Here is a tiny trained network, its code and every weight. The questions are about switching its units off for an input and a target symbol, where a switched-off unit gives its printed mean instead of its output.

import numpy as np


def w(rows, s, z=0):
    codes = np.array(rows[::2]) - 128.0
    scale = np.full(codes.shape[1], s)
    scale[-1] = z or s
    return codes * scale


def norm(h):
    return h / np.sqrt((h * h).mean(-1, keepdims=True) + 1e-5)


def f(y):
    return np.maximum(y, 0)


def softmax(a):
    e = np.exp(a - a.max(-1, keepdims=True))
    return e / e.sum(-1, keepdims=True)


def log_softmax(a):
    a = a - a.max(-1, keepdims=True)
    return a - np.log(np.exp(a).sum(-1, keepdims=True))


def net(x, mask):
    ids = ['αγδεηθλτφω'.index(c) for c in x.split()]
    T = len(ids)
    res = E[ids] + P[:T]
    r = norm(res)
    for j in range(3):
        rows = slice(4 * j, 4 * j + 4)
        q, k, v = (r @ M[0][rows].T for M in (Q, K, V))
        z = softmax(np.where(np.tri(T) > 0, q @ k.T / 4**0.5, -1e9)) @ v
        o = O[0][rows]
        res = res + np.where(mask[j], z, o[:, -1]) @ o[:, :-1]
    y = f(norm(res) @ A[0][:, :-1].T + A[0][:, -1])
    res = res + np.where(mask[3:11], y, B[0][:, -1]) @ B[0][:, :-1]
    return log_softmax(norm(res)[-1] @ U[:, :-1].T + U[:, -1])


Q, K, V, O, A, B = {}, {}, {}, {}, {}, {}
E = w([
[155,144,168,72,222],'α',
[124,167,162,70,201],'γ',
[163,106,162,177,84],'δ',
[101,120,118,97,99],'ε',
[104,70,137,118,118],'η',
[63,201,123,194,90],'θ',
[161,172,56,98,204],'λ',
[133,214,2,142,87],'τ',
[172,82,27,111,112],'φ',
[76,118,130,81,115],'ω',
],0.0086)
P = w([
[254,180,102,83,163],'0',
[213,87,111,94,192],'1',
[182,73,112,115,186],'2',
[165,86,111,116,169],'3',
[155,98,104,111,154],'4',
[147,107,102,109,144],'5',
[139,119,101,103,134],'6',
[141,128,100,104,120],'7',
[143,137,102,103,113],'8',
[149,146,102,108,99],'9',
[152,151,105,111,100],'10',
[149,157,106,109,103],'11',
],0.0051)
Q[0] = w([
[113,116,79,115,137],'head 1',
[112,125,49,122,102],'head 1',
[132,122,218,116,119],'head 1',
[96,105,94,156,133],'head 1',
[131,103,109,150,143],'head 2',
[106,164,130,73,119],'head 2',
[125,89,2,121,109],'head 2',
[106,114,98,153,134],'head 2',
[147,79,131,97,142],'head 3',
[138,133,159,157,92],'head 3',
[115,85,141,124,107],'head 3',
[168,83,133,100,102],'head 3',
],0.01)
K[0] = w([
[73,151,137,58,119],'head 1',
[55,153,128,8,106],'head 1',
[253,57,81,205,181],'head 1',
[78,154,144,72,196],'head 1',
[204,72,79,111,65],'head 2',
[96,129,125,33,210],'head 2',
[26,135,128,98,7],'head 2',
[150,81,48,100,122],'head 2',
[182,214,109,140,191],'head 3',
[143,57,210,130,161],'head 3',
[201,133,140,142,160],'head 3',
[227,144,135,134,109],'head 3',
],0.0052)
V[0] = w([
[111,112,149,105,18],'head 1',
[99,93,36,121,97],'head 1',
[184,170,72,135,170],'head 1',
[125,115,172,28,82],'head 1',
[77,209,178,92,202],'head 2',
[91,57,171,192,45],'head 2',
[118,73,49,135,73],'head 2',
[95,203,135,161,130],'head 2',
[237,163,188,174,85],'head 3',
[82,70,207,146,130],'head 3',
[72,161,157,253,111],'head 3',
[65,20,120,168,122],'head 3',
],0.0043)
O[0] = w([
[130,132,58,223,169,130],'head 1',
[122,37,123,179,150,120],'head 1',
[63,109,113,22,115,169],'head 1',
[113,157,167,179,214,159],'head 1',
[126,67,132,233,174,47],'head 2',
[157,121,144,46,90,96],'head 2',
[137,128,180,43,128,144],'head 2',
[204,93,85,170,157,52],'head 2',
[4,205,149,165,175,252],'head 3',
[175,120,220,143,118,80],'head 3',
[156,162,147,119,29,24],'head 3',
[174,96,158,149,56,74],'head 3',
],0.0034,0.0031)
A[0] = w([
[77,206,149,49,181,68],'neuron 1',
[178,209,107,112,112,205],'neuron 2',
[58,135,183,142,127,249],'neuron 3',
[45,57,52,204,227,167],'neuron 4',
[172,11,145,143,121,36],'neuron 5',
[179,146,32,79,93,80],'neuron 6',
[107,2,176,112,87,130],'neuron 7',
[113,181,85,235,189,57],'neuron 8',
],0.0061,0.0019)
B[0] = w([
[102,56,140,215,159,255],'neuron 1',
[120,138,98,37,190,227],'neuron 2',
[166,130,121,154,27,229],'neuron 3',
[193,208,146,135,3,252],'neuron 4',
[13,142,148,128,221,154],'neuron 5',
[86,45,225,174,119,182],'neuron 6',
[149,108,70,198,215,200],'neuron 7',
[170,47,164,185,78,172],'neuron 8',
],0.0051,0.0038)
U = w([
[103,133,149,122,128,79],'α',
[164,188,209,46,79,192],'γ',
[2,155,188,154,91,119],'δ',
[110,141,128,131,137,66],'ε',
[114,30,181,227,174,110],'η',
[109,128,128,134,131,71],'θ',
[78,169,170,85,224,254],'λ',
[66,173,26,98,133,125],'τ',
[113,36,98,53,124,155],'φ',
[255,99,78,224,105,63],'ω',
],0.0084,0.0062)

Each question gives the input, a string of symbols that net reads in full, and the target symbol t.
The units are the heads (4 rows each of Q, K, V and O) and the neurons (one row each of A and B). Each row of codes is followed by its name. A weight is (code - 128) times the scale printed after its matrix; where a second scale follows, it is the last column's (O, A, B and U).
mask holds one flag per unit, heads first, then neurons. A switched-off unit (its flag False) gives its mean, the last column of its rows in O or B, instead of its output. The means were averaged over made-up inputs and are rounded, as every weight is.
A unit's drop is (log p(t) with every unit on - log p(t) with that unit switched off) / (log p(t) with every unit on - log p(t) with every unit switched off).
The circuit of an input: a set's keep is (log p(t) with only the set's units on - log p(t) with every unit switched off) / (log p(t) with every unit on - log p(t) with every unit switched off). Starting from all 11 units, units are removed one at a time, each time the one whose removal leaves the highest keep (on an exact tie, the one counted first), for as long as the keep stays at least 0.8.
circuit, biggest first: the units of the circuit, biggest drop first
k most important neurons: the k neurons with the biggest drops, biggest first
heads that matter: for each layer, one digit per head in row order, 1 if its drop is at least 0.15 and else 0, layers parted by /
drop when u is switched off: that unit's drop, to one decimal
input δ ω η φ ω γ ω ω ε, target γ: circuit, biggest first -> (neuron 4; head 1; head 2)
input τ θ θ φ θ φ λ δ ω ω δ, target η: circuit, biggest first -> (head 1; neuron 4; neuron 5; head 2)
input δ δ λ δ γ δ γ, target η: circuit, biggest first -> (neuron 1; head 2)
input δ δ δ η δ λ ε ω λ, target ω: circuit, biggest first -> (head 1; neuron 8)
input δ δ ω δ α γ ω ε τ, target ω: heads that matter -> 101
input δ α ω θ ω τ, target ω: circuit, biggest first -> (head 1; neuron 8; head 3)
input δ γ θ η γ, target η: 2 most important neurons -> (neuron 1; neuron 2)
input δ δ γ ω δ γ α γ τ δ φ, target φ: most important neuron -> (neuron 6)
input ε ε φ ω δ ω λ, target ω: circuit, biggest first -> (head 1; neuron 4; neuron 8)
input δ δ ω, target δ: 2 most important neurons -> (neuron 1; neuron 4)
input δ φ δ ε, target δ: 2 most important neurons -> (neuron 1; neuron 4)
input δ γ δ ω τ δ φ γ δ φ φ, target φ: 2 most important neurons -> (neuron 6; neuron 1)
input ω ω τ θ, target ω: circuit, biggest first -> (neuron 8; head 3)
input δ ω ω η, target ω: 4 most important neurons -> (neuron 4; neuron 7; neuron 6; neuron 3)
input ω ω γ ω ω, target ω: heads that matter -> 001
input ω ω δ ω ε, target ω: 2 most important neurons -> (neuron 4; neuron 7)
input δ δ ε, target δ: heads that matter -> 011
input η η δ, target λ: 2 most important neurons -> (neuron 5; neuron 1)
input δ δ δ ω, target δ: most important neuron -> (neuron 1)
input ω ω δ δ γ γ δ ω ω γ, target ω: drop when head 2 is switched off -> 0.8
input φ δ ω ω ε ω, target ω: drop when head 1 is switched off -> 0.5
input ω γ γ ω φ δ δ θ ω ω ω θ, target ω: drop when neuron 3 is switched off -> 0.0
